Below is a small trained network, with its code and all its weights. Each question gives an input and a class and asks what happens when units are switched off, that is, made to give their printed mean instead of their output.

import numpy as np


def w(rows, s, z=0):
    codes = np.array(rows[::2]) - 128.0
    scale = np.full(codes.shape[1], s)
    scale[-1] = z or s
    return codes * scale


def f(y):
    return y / 2 * (1 + np.tanh(0.7978845608 * (y + 0.044715 * y**3)))


def log_softmax(a):
    a = a - a.max(-1, keepdims=True)
    return a - np.log(np.exp(a).sum(-1, keepdims=True))


def net(x, mask):
    res = np.array(x, float).reshape(1, 2) / 4 @ E
    y = f(res @ A[0][:, :-1].T + A[0][:, -1])
    res = res + np.where(mask, y, B[0][:, -1]) @ B[0][:, :-1]
    return log_softmax(res[-1] @ U[:, :-1].T + U[:, -1])


A, B = {}, {}
E = w([
[114,71,185,120,220,103,108,78,237,199],'x0',
[28,123,77,2,179,139,103,178,140,175],'x1',
],0.018)
A[0] = w([
[137,214,122,149,57,150,155,119,59,9,81],'n0',
[61,126,52,87,121,178,139,158,127,143,252],'n1',
[106,113,96,132,159,106,120,134,132,122,146],'n2',
[196,107,188,185,120,73,158,80,152,181,114],'n3',
[47,192,88,73,122,139,76,154,109,167,109],'n4',
[133,207,80,100,58,139,145,186,60,95,247],'n5',
[46,120,111,58,168,89,44,131,181,200,130],'n6',
],0.014,0.0033)
B[0] = w([
[184,232,196,26,143,72,252,90,101,222,235],'n0',
[230,58,102,125,111,162,109,164,156,100,192],'n1',
[154,118,134,116,165,97,124,131,158,141,149],'n2',
[127,43,106,215,66,170,22,132,90,26,209],'n3',
[175,86,80,188,160,196,80,176,110,154,196],'n4',
[181,173,31,62,111,244,153,139,18,156,215],'n5',
[54,37,222,119,202,70,139,95,172,150,254],'n6',
],0.012,0.036)
U = w([
[179,152,120,121,106,115,144,113,123,127,103],'0',
[137,85,77,174,130,183,40,159,140,93,148],'1',
[150,212,96,99,132,155,183,146,109,153,144],'2',
[75,155,97,118,124,115,125,129,166,134,42],'3',
[120,158,147,168,98,108,106,96,118,79,216],'4',
[46,120,165,160,166,124,63,123,155,112,2],'5',
[7,109,181,113,182,61,152,124,187,158,150],'6',
],0.016,0.0079)

Each question gives the input, the list of numbers given to net, and the class t.
The units are the neurons (one row each of A and B). Each row of codes is followed by its name. A weight is (code - 128) times the scale printed after its matrix; where a second scale follows, it is the last column's (A, B and U).
mask holds one flag per neuron, in row order. A switched-off neuron (its flag False) gives its mean, the last column of its row in B, instead of its output. The means were averaged over made-up inputs and are rounded, as every weight is.
A unit's drop is (log p(t) with every unit on - log p(t) with that unit switched off) / (log p(t) with every unit on - log p(t) with every unit switched off).
The circuit of an input: a set's keep is (log p(t) with only the set's units on - log p(t) with every unit switched off) / (log p(t) with every unit on - log p(t) with every unit switched off). Starting from all 7 units, units are removed one at a time, each time the one whose removal leaves the highest keep (on an exact tie, the one counted first), for as long as the keep stays at least 0.8.
units of the circuit, in order: the units of the circuit, biggest drop first
k most important neurons: the k neurons with the biggest drops, biggest first
drop of u: that unit's drop, to one decimal
input [1,6], class 6: units of the circuit, in order -> (n6)
input [1,5], class 6: 2 most important neurons -> (n6, n3)
input [8,-1], class 5: 2 most important neurons -> (n3, n0)
input [4,-1], class 5: units of the circuit, in order -> (n5, n0, n1)
input [0,3], class 1: 3 most important neurons -> (n0, n4, n1)
input [1,-5], class 1: 2 most important neurons -> (n3, n0)
input [3,-1], class 1: 3 most important neurons -> (n0, n6, n3)
input [0,-2], class 4: 4 most important neurons -> (n6, n5, n4, n0)
input [0,-5], class 4: 2 most important neurons -> (n5, n3)
input [1,0], class 6: 2 most important neurons -> (n5, n3)
input [-1,-1], class 2: 2 most important neurons -> (n6, n3)
input [1,1], class 6: 2 most important neurons -> (n3, n5)
input [2,0], class 6: 4 most important neurons -> (n5, n4, n3, n1)
input [-6,8], class 1: 2 most important neurons -> (n4, n1)
input [0,2], class 1: drop of n0 -> 5.2
input [8,-4], class 1: drop of n3 -> 1.5
input [-8,-7], class 2: drop of n0 -> 0.0
